Here are made-up things, facts about them, and rows of numbers that follow some of those facts. Name the thing behind each unnamed row.

How the things are related:
Ψ: points at; ω: is of sort
drasko Ψ:suzo,tigron ω:529
flagak Ψ:droflar,lubri,gaskelus ω:529
ronam Ψ:studi,zego ω:647
nezoton Ψ:grisam,bronor ω:647
grumil ω:529
sazis Ψ:flunur,groze,puve ω:529
skomor ω:529
traklol Ψ:tugak,brikle ω:529
klebu Ψ:drurim,sasan ω:647
tegek Ψ:sugrik ω:529
bofle Ψ:statil ω:529
zana ω:529
drosun Ψ:godul ω:529
sugrik ω:529
ratren Ψ:tegek,sugrik ω:529
taskor Ψ:pira ω:529
fela Ψ:godriku,gemem ω:647
skezol Ψ:flizik ω:647
flepegos Ψ:flunur ω:647
plufodro Ψ:puzin ω:647
giflen Ψ:munis,grustok ω:647
baklu ω:647
tigrek Ψ:statil,dolal,grumil ω:647
skotrel Ψ:sazis,skilol,groze ω:529
naplu Ψ:sosi,stamepum,skeflil ω:647
plekle Ψ:statil,skeflil ω:529
kloplin Ψ:skezol,plari ω:529
fleku Ψ:steskik ω:647
brazel Ψ:pinedren ω:529
potu Ψ:droflar,katron ω:647
bronor Ψ:sugrik,grustok ω:647
stofar Ψ:tigron ω:647
kleskem Ψ:drosun,kulis,depan,brostagrin ω:529
dregrabe Ψ:skezol ω:647
zego Ψ:gudra ω:529
zotalo Ψ:bebolel,vutun,zili,puve ω:529
dregrik Ψ:klonos ω:529
flizik Ψ:groze ω:529
klobrir Ψ:stozatar ω:647
tritil ω:529
pludro ω:647
dretrudra Ψ:flakligrer,sugrik ω:647
troklus Ψ:godriku,grisam,tigron ω:647
vizem Ψ:studi ω:647
bebolel Ψ:dregrik ω:529
refor Ψ:skilol ω:647
vutun Ψ:sugrik ω:647
brostagrin ω:647
ganal Ψ:dolal ω:529
dala Ψ:godriku,puve,skomor ω:647
kubotel Ψ:grumil ω:529
siflu Ψ:liber,kulis,sugrik ω:529
drikim Ψ:vizem ω:529
puve ω:647
klabo Ψ:sugrik ω:647
munis Ψ:grutrun ω:529
plida Ψ:destik,grisam,grumil ω:529
grutrun Ψ:destik,sugrik ω:647
destik Ψ:godriku ω:647
pinedren Ψ:plida,steskik ω:529
dagen Ψ:kulis ω:647
klusos Ψ:flakligrer,sugrik ω:647
trotre Ψ:tegek,sugrik,grumil ω:529
kulis Ψ:grisam,sugrik ω:529
dolal Ψ:tigron ω:647
suzo Ψ:skomor ω:529
troken Ψ:flunur ω:647
klonos Ψ:sugrik ω:529
zasta Ψ:brubro ω:529
pluzilar ω:647
ronen Ψ:drurim,groze ω:529
katrak Ψ:brovom,sugrik ω:529
gemem Ψ:vizem ω:647
fefun Ψ:brovom ω:529
drakek Ψ:flunur,sugrik,skeflil ω:647
sosi Ψ:godriku ω:529
trazo Ψ:ratren,skilol,brovom,bronor ω:647
godul Ψ:godriku ω:529
grogrir Ψ:troken ω:529
tugak Ψ:brovom ω:529
statil Ψ:sugrik ω:647
droskek ω:647
pira ω:529
flakligrer Ψ:grisam,sugrik ω:647
brovom Ψ:grisam,sugrik ω:529
puzin Ψ:baklu,sugrik ω:529
tigron Ψ:studi,flakligrer,grustok ω:647
floni Ψ:studi,groze,sugrik ω:529
lubri ω:647
liber Ψ:sugrik,bronor ω:647
rifus Ψ:vodidon,bopa ω:647
vadrimi Ψ:zibas,puve ω:529
brelas Ψ:liber ω:647
rapligol Ψ:dolal ω:647
steskik Ψ:godriku,drurim,brovom,grisam,sugrik ω:529
stozatar ω:529
gudra ω:647
truluvi Ψ:godriku,kubotel ω:647
zipen Ψ:brikle ω:529
tuklen Ψ:potu,grumil ω:529
skeflil Ψ:patrem ω:647
stadun Ψ:puzin,godul,flakligrer,pluzilar ω:529
flunur ω:647
grisam Ψ:sugrik ω:529
drurim Ψ:sugrik ω:529
dasus Ψ:baklu ω:647
depan Ψ:munis,steskik ω:647
stamepum Ψ:sosi,plida,patrem ω:529
tatom Ψ:droskek,brostagrin ω:529
zili Ψ:godriku,sugrik ω:647
pite Ψ:stofar,bopa,vutun ω:647
gaskelus ω:529
brubro Ψ:flunur ω:647
katron Ψ:tigron ω:529
veklin Ψ:bopa,grisam,sugrik,grumil ω:647
droflar ω:529
brotrerur Ψ:sugrik,gudra ω:529
drevo Ψ:dolal,flakligrer ω:529
gustum Ψ:floni ω:647
sasan Ψ:skilol,godul,sugrik ω:529
zibas ω:647
godriku Ψ:grisam,sugrik ω:529
brikle Ψ:floni ω:647
novu Ψ:katron ω:529
patrem Ψ:sugrik ω:529
nenel Ψ:godul,grumil ω:529
skilol Ψ:sugrik ω:647
vodidon ω:529
befe Ψ:refor ω:529
studi ω:529
luter Ψ:drevo ω:529
stira Ψ:klobrir,sasan ω:647
grustok Ψ:sugrik ω:529
dizo Ψ:zego,floni,grisam,tigron ω:647
skobatris Ψ:novu ω:647
groze Ψ:godriku,sugrik,bronor,tigron ω:647
plari Ψ:plida,brostagrin,klonos ω:647
bretros Ψ:zana,suzo,tritil ω:529
matak Ψ:pite,sugrik,grumil ω:529
bopa ω:529
skagre Ψ:flunur ω:529
plistabris Ψ:gudra ω:529

Known rows:
-0.64  0.06  2.31 -0.49 -0.58  0.87 -0.02  0.44 -0.35 -0.38  2.92 -1.76 -1.07  1.43  0.00 -0.95 -0.18 -0.37 -0.72 -1.01 -0.57 -1.84 -3.76  0.29  3.04  0.28 -1.07 -0.60 -2.63 -0.32  0.81 -1.38 -2.63 -0.88 -0.81 -0.37 -3.67: bofle
-0.49 -2.62  1.31 -0.29 -0.64  1.21 -1.32 -1.00  1.23 -1.15  0.67  1.34 -1.03  2.66  1.06  1.14  0.38 -0.35  0.05 -0.25 -0.86 -1.27 -1.72  0.76  2.23 -0.21 -1.04  0.34 -2.15 -0.47  0.12 -0.07 -0.27  0.16 -0.76  0.47 -3.87: depan
-0.85 -2.66  1.70 -0.29 -0.57  0.45 -0.42 -0.82  1.11 -0.91  0.82 -1.18 -0.55  2.42  2.05  1.55  0.70 -0.50  0.78 -0.28 -1.09 -0.94 -2.94  0.61  1.76 -1.17 -0.33 -0.11 -1.91 -0.77  0.13 -0.19 -0.57  0.48 -1.72  0.11 -3.03: dregrabe
-0.52 -0.69  0.87 -1.11 -0.18  1.14  0.51 -0.86  2.01 -1.03  1.18 -0.54  0.14  1.54 -0.73  0.69 -0.74  0.89 -0.49 -0.72  0.77 -2.29 -2.95  1.47  2.50 -0.40 -3.59 -0.56 -2.08 -0.81  0.42 -2.18 -0.77  0.98 -1.29 -0.71 -3.96: tigrek
-0.31 -0.65  2.53 -0.08  0.68  1.86 -0.77  0.41 -0.32 -0.82  1.86 -0.40 -1.28  0.84  0.48  1.59  1.01 -0.49 -0.81 -0.74 -0.89 -0.77 -2.90 -0.66  0.89  0.74 -0.46 -1.17 -4.13 -0.08  0.76 -2.27 -1.40 -1.64 -1.22  1.00 -4.09: tugak
-0.93 -1.50  1.63 -1.42  0.07  0.67 -0.51 -0.80  1.01 -1.01  0.62 -0.44 -0.32  2.01  0.74  0.35  0.09 -0.34 -0.56 -0.74 -0.50 -1.02 -2.97  0.10  2.91 -0.89 -1.12 -0.08 -1.74 -0.87  0.41 -0.83 -1.06  0.85 -2.15  0.20 -3.86: plufodro
-0.27 -0.98  1.99  0.20  0.52  0.65 -0.25  0.39 -0.09 -0.86  3.48 -2.23 -2.40  1.57  1.09  0.96  2.08 -1.27  0.52 -0.22 -0.53  0.02 -3.53  0.25  1.62 -0.25  1.73 -1.89 -3.32 -0.08  1.55  0.27 -2.51 -1.52 -2.27  0.11 -2.85: pira
-0.34 -0.85  2.02  0.61 -0.97  0.64 -0.33  1.09 -0.31 -0.13  2.67 -1.63 -1.18  1.79  0.93  0.61  0.32 -0.68 -0.16 -1.21 -1.34 -1.50 -3.39  0.25  2.15  0.14 -0.27 -0.51 -2.63  0.15  0.72 -1.05 -1.73 -0.95 -0.24  0.22 -3.81: brazel
-0.82 -1.78  2.52  1.06  0.14  1.19 -0.74  1.44 -0.89 -0.62  2.43 -0.46 -1.99  1.14  0.51  1.36  1.31 -1.60  0.14 -0.39 -0.88 -1.53 -3.76  0.08  1.21 -0.25  0.10 -0.25 -3.83 -0.08  0.38 -1.54 -1.33 -1.61 -0.93 -0.21 -3.32: flizik
-0.97 -0.85  2.06  0.00  0.32  1.08 -1.50  0.93 -1.19 -0.59  2.22 -0.90 -1.69  0.77  0.07  2.28  1.11 -1.17 -0.64 -1.19 -1.10 -0.81 -3.14 -0.68  0.91 -0.21 -0.11  0.40 -3.50  0.05 -0.16 -4.14 -1.64 -0.48 -1.73  0.37 -3.60: traklol
-1.09 -3.30  1.26  0.33  0.35  1.46 -0.27  0.24  0.76 -1.09  0.32  1.64 -0.88  2.07  0.07 -0.03  0.20 -0.91  0.05  0.50 -0.10 -1.87 -3.27  0.71  2.15 -0.99 -0.68 -0.22 -2.54 -0.51  0.30  0.30 -0.06 -0.46 -0.92 -1.03 -3.98: destik
-0.49 -0.23  2.32 -0.17 -0.09  1.14 -0.58  0.97 -0.47 -0.54  2.43 -0.82 -1.22  1.30  0.42 -0.26  0.42 -0.72 -0.90 -1.32 -0.68 -0.94 -3.49 -0.58  2.72 -0.02  0.24 -0.79 -2.94  0.07  1.37 -0.87 -2.14 -1.36 -0.96  0.60 -3.89: puzin
-0.67 -3.17  1.25 -0.07  0.03  0.83 -0.15  0.00  1.59 -0.77  0.96 -0.03 -0.88  2.83  2.18  0.99  1.20 -0.80  0.66  0.16 -0.95 -0.48 -2.79  0.70  1.60 -1.02  1.28 -1.04 -1.99 -0.26  1.17  2.02 -0.34 -0.42 -1.67  0.35 -3.26: droskek
-0.90 -1.33  1.43 -1.85 -0.05  0.80 -1.08 -1.46  1.06 -2.06 -0.64 -1.99 -0.02  2.33  0.12  2.50  0.23 -0.34 -0.08  0.39 -0.77 -0.21 -3.29 -0.41  1.28 -1.03 -0.23  0.34 -2.96 -0.66 -0.17 -2.66 -1.24  1.00 -2.16 -0.23 -3.29: ronam
-0.87 -1.82  1.44 -1.20 -0.63  0.77 -0.36 -0.66  0.89 -1.12  0.02 -0.74 -0.01  2.12  0.92  0.91 -0.30 -0.22 -0.11 -0.51 -0.91 -1.42 -2.88  0.24  1.99 -0.76 -0.98  0.14 -1.81 -0.75  0.18 -1.30 -0.76  0.83 -1.18  0.10 -3.71: giflen
-0.34 -0.59  2.71 -0.08  0.27  1.84 -0.28  0.66 -0.35 -0.38  2.35 -0.02 -1.11  0.57  0.22  0.55  0.44 -0.04 -1.17 -1.53 -0.46 -1.64 -3.13 -0.11  1.80  0.84 -1.42 -0.81 -3.43 -0.09  0.76 -1.89 -1.34 -1.42 -0.65  0.92 -4.02: ratren
-0.88 -2.13  1.79 -0.87 -0.38  0.86 -0.42 -0.26  0.79 -0.83  0.05  0.01  0.12  2.41  1.05  0.09 -0.27 -0.23 -0.52 -0.17 -0.82 -1.33 -2.86  0.29  2.63 -0.91 -0.58  0.18 -1.95 -0.83  0.51 -0.15 -0.58  0.24 -0.99  0.04 -3.78: grutrun

Name these rows:
No name comes twice in this set of rows, the named rows included.
-1.23 -3.25  3.59 -1.25  1.33  1.54 -0.69 -1.46  0.57 -1.53  1.07  0.09 -0.53  1.75  0.93 -1.84  1.48 -1.26 -0.25  1.59  0.65 -0.86 -3.96  0.60  3.99 -1.09 -0.28 -1.52 -3.63 -2.87  1.28  2.41 -2.03 -1.48 -3.94  0.15 -2.56 => flunur
-1.08 -2.02  2.27 -1.19 -0.57  1.23 -1.34 -1.98  0.84 -1.00  1.87  0.37 -0.24  1.56  0.63  0.14  0.34 -0.42 -0.43 -0.22 -0.15 -2.53 -2.47  1.34  3.75 -0.14 -4.00  0.70 -2.15 -2.33 -0.62 -1.69 -1.71  0.94 -2.56  0.30 -3.06 => drakek
-0.11 -0.81  2.18  0.36  1.22  2.29  0.77  1.20  0.38 -0.83  2.66  0.92 -1.97  1.78 -0.88 -1.93  0.64 -0.24 -0.82  0.12  0.58 -1.20 -3.44  0.04  2.10  0.86  0.75 -2.91 -4.09  0.63  2.59  1.59 -1.43 -3.19 -0.17 -0.59 -4.48 => grumil
-0.20 -1.89  3.19  0.12  2.09  3.34 -0.17  1.57 -0.14 -1.25  0.95  2.28 -1.94  1.53 -0.29 -2.65  1.18 -1.07 -1.68  0.97  0.53 -0.26 -3.21 -1.32  2.00  0.68  2.11 -2.89 -5.18 -0.33  2.59  2.35 -1.31 -4.71 -0.51  0.52 -4.55 => sugrik
-0.35 -0.81  2.07  1.01 -1.57  0.76 -0.55 -0.50 -0.01 -1.76  3.51 -2.55 -1.88  2.26 -0.39  2.55  1.02 -1.01  1.22  0.54 -0.98 -1.61 -3.14  1.73  0.97  0.62 -2.59 -0.08 -4.10 -0.04 -0.65 -2.76 -2.64 -1.11 -0.16 -1.54 -2.70 => bretros
-0.25 -1.29  2.32 -0.38  0.73  2.29 -1.40  0.08 -0.13 -2.32  1.60  0.10 -2.68  2.55 -1.07  0.51  1.48 -1.55 -0.35  1.42 -0.24  0.54 -2.89 -1.33  1.22  0.68  1.66 -1.47 -5.51  0.36  0.62 -0.85 -2.36 -2.60 -1.08 -0.35 -3.81 => studi
-0.37 -1.59  2.69  0.63 -0.30  2.01 -0.95  0.75 -0.29 -1.35  2.20  1.36 -2.18  2.23 -0.40 -0.97  0.97 -1.42 -0.54  0.72 -0.49 -1.10 -2.97 -0.31  2.35  0.78  0.14 -0.92 -4.28  0.00  0.85  0.56 -1.77 -2.98  0.35 -0.27 -3.92 => godriku
-0.83 -1.86  2.53  0.66  1.09  2.22 -0.33  2.00 -0.90 -0.94  1.86  1.48 -1.97  1.62 -0.92 -0.86  0.77 -1.78 -0.80  0.27 -0.03 -0.93 -3.52 -0.69  1.76 -0.15  1.55 -1.09 -4.17  0.52  1.09  0.30 -1.25 -2.84 -0.18 -0.64 -4.35 => grisam
-0.82 -1.42  2.05  0.90  1.33  1.36 -0.86  1.19 -0.76 -0.21  3.26  0.47 -2.39  0.76  0.52  0.71  1.67 -1.83 -0.08 -0.66 -0.42 -0.90 -3.34 -0.22  1.82 -0.18  1.24 -0.95 -3.14 -0.11  1.04 -0.42 -1.81 -1.65 -2.00  0.40 -3.52 => stozatar
-0.52 -0.91  2.51  0.61 -1.86  0.99 -0.89 -0.13 -0.59 -0.80  3.17 -1.23 -1.52  1.84  0.08  0.89  0.43 -0.67  0.12 -0.46 -0.87 -2.47 -3.06  1.32  2.57  1.00 -3.18  0.57 -3.35 -0.36 -0.52 -2.47 -2.08 -0.87  0.08 -0.39 -3.21 => zotalo
-0.89 -1.82  1.55 -1.44  0.02  1.21 -1.84 -2.00  0.95 -2.06  0.32  0.24 -0.63  2.34  0.00  1.90  0.84 -0.54 -0.31  0.51 -0.58 -0.34 -2.19 -0.13  1.65 -0.29 -1.09  0.41 -3.28 -0.99 -0.64 -2.24 -1.43  0.36 -2.03  0.15 -3.53 => gustum
-0.61 -2.45  1.87 -1.62  1.66  2.25 -0.75 -1.32  1.32 -2.33 -0.52  0.89 -0.80  1.81 -0.17  0.98  0.89 -0.38 -0.57  1.24  0.47  0.09 -2.63 -0.75  0.96 -0.55  0.63 -1.70 -3.96 -0.92  1.09 -0.01 -0.70 -1.38 -2.27  0.10 -3.92 => gudra
-0.28 -0.44  1.70  0.32 -0.13  0.52 -0.58  0.07 -0.03 -0.59  4.17 -2.85 -2.02  1.44  1.26  1.91  1.65 -0.98  0.63 -1.00 -1.07 -0.44 -3.50  0.56  1.53 -0.03  0.21 -1.20 -2.93  0.05  0.77 -1.26 -2.28 -0.43 -2.32  0.50 -2.79 => taskor

The same things again, as new rows of numbers:
Some rows with their names:
-0.16  0.29  0.00  0.44 -1.04  0.14 -0.46  0.13 -0.52  0.02  1.19 -0.51  0.18 -0.44: zipen
 1.39 -0.21  0.23 -0.23  1.58  0.64  0.55 -1.00 -0.35  0.93 -0.08  0.92 -0.49  0.76: zibas
-0.65 -0.02 -0.10 -0.48  3.71 -0.20  0.67  0.68  0.38  0.74 -0.35  0.63  0.32  0.60: plufodro
 1.12 -0.43 -0.52 -0.50 -5.00  0.18 -0.62  0.37  0.56 -0.68 -0.88 -2.34 -0.68 -1.14: grumil
-0.54  0.13  0.10  0.44 -2.69 -0.06 -0.43  0.66  0.50 -0.33 -0.05 -0.31  0.56 -0.28: bofle
-1.09 -0.22  0.13  0.29 -3.72  0.25 -0.78 -0.06  0.58 -0.65  0.19 -0.46 -0.17  0.15: stamepum
 0.39  0.38  0.23 -0.51  3.21  0.12  1.06 -0.51 -0.88  0.20  0.24 -0.16 -0.16  0.28: brikle
-0.14  0.01  0.21  0.15 -0.41  0.69 -0.60 -0.20  0.08 -0.24 -0.22 -1.52  0.47 -0.44: drurim
-0.32 -0.01  0.28  0.28 -0.95  0.62 -0.67  0.30  0.08 -0.37  0.57 -0.86  0.39 -0.32: tugak
 0.12  0.18  0.23  0.48 -3.35  0.18 -1.04 -0.98  0.42  0.24  0.97  0.99  0.59  0.00: zotalo
 1.11  0.27 -0.18 -0.23  4.93 -0.33  0.03 -1.30 -0.84  0.52 -0.77  0.38 -0.46  0.39: skezol
-0.27  0.21 -0.34  0.46 -1.51  0.53 -0.06  1.67 -0.13 -0.76  1.47 -0.55  0.24  0.35: plistabris
 0.37 -0.47 -0.83  0.06 -1.11  0.56 -0.99  0.78  0.01  1.11  0.50 -1.55 -0.12 -0.44: stozatar
-0.24 -0.34 -0.29 -0.66  2.92 -0.03  0.96  0.08  0.49  0.85 -1.08 -0.43 -0.20  0.28: pluzilar
 0.27  0.10 -0.05  0.29 -0.06  0.43 -0.99  0.15  0.21 -0.36 -0.13 -0.54  0.36  0.08: dregrik
-0.76 -0.10 -0.35  0.20 -0.65  0.36 -0.31  0.82  0.60  0.32 -0.24 -1.30  0.59 -0.33: puzin
 0.70  0.06 -0.18  0.40 -1.43  0.53 -0.97 -0.08  0.08 -0.02  0.05 -0.23  0.26  0.08: bebolel

Name these rows:
No name comes twice in this set of rows, the named rows included.
-0.11 -0.24 -0.42 -0.11 -5.67 -0.32 -0.77 -0.17  0.66 -0.58  0.12 -0.75 -0.39 -0.83 => kubotel
 0.17  0.10  0.48 -0.74  2.38  0.03  0.93  0.21  0.10 -0.05 -1.23 -0.04  0.07  0.34 => statil
-0.86  0.10  0.40  0.34 -3.41 -0.23 -0.51  1.07  0.51 -0.36  0.12  0.02  0.50  0.02 => plekle
 0.45  0.19 -0.34 -0.21  4.43 -0.53 -0.05 -1.05 -0.68  0.52 -0.24  1.28 -0.31  0.50 => dregrabe
-0.49 -0.26 -0.20  0.12 -3.23  0.02 -0.88 -0.42  0.50 -1.08 -0.34 -0.96 -0.34 -0.22 => plida
 1.22  0.46 -0.58 -1.08 -0.96 -0.86  0.09  0.40  0.48 -0.04  0.49  1.69 -0.06  0.55 => rifus
 0.79  0.29  0.46 -0.77  2.27  0.15  0.71 -0.53 -0.11  0.12 -0.64  0.27  0.36  0.47 => vutun
-0.57 -0.48 -0.53  0.00 -2.77  0.61 -0.72 -0.94  0.53  0.19 -0.51 -2.09 -0.13 -0.62 => godul
-1.26 -0.05 -0.97  0.55  0.71  0.08 -1.55 -0.15  0.54 -0.53 -0.01  0.43  0.05  0.48 => kleskem
 0.63 -0.28 -0.72  0.44 -1.71  0.50 -0.63  1.57 -0.14  0.29  0.43 -0.89 -0.31  0.08 => pira
 0.28  0.25  0.62 -0.37  3.06 -0.19  0.83 -1.67 -0.64  0.24 -0.48  0.30  0.00 -0.09 => groze
 1.12  0.49 -0.21 -0.91  0.02 -0.75  0.55 -0.20  0.20  0.07  0.05  1.20 -0.06  0.23 => pite
 0.20 -0.30 -0.26 -0.64  4.99  0.35  0.95  1.15  0.18  1.06 -0.94 -0.57 -0.06  0.44 => baklu
 0.42 -0.24 -0.29 -0.23  2.44 -0.03  0.51  0.53 -0.35  0.51 -0.13  0.85 -0.58  0.66 => pludro

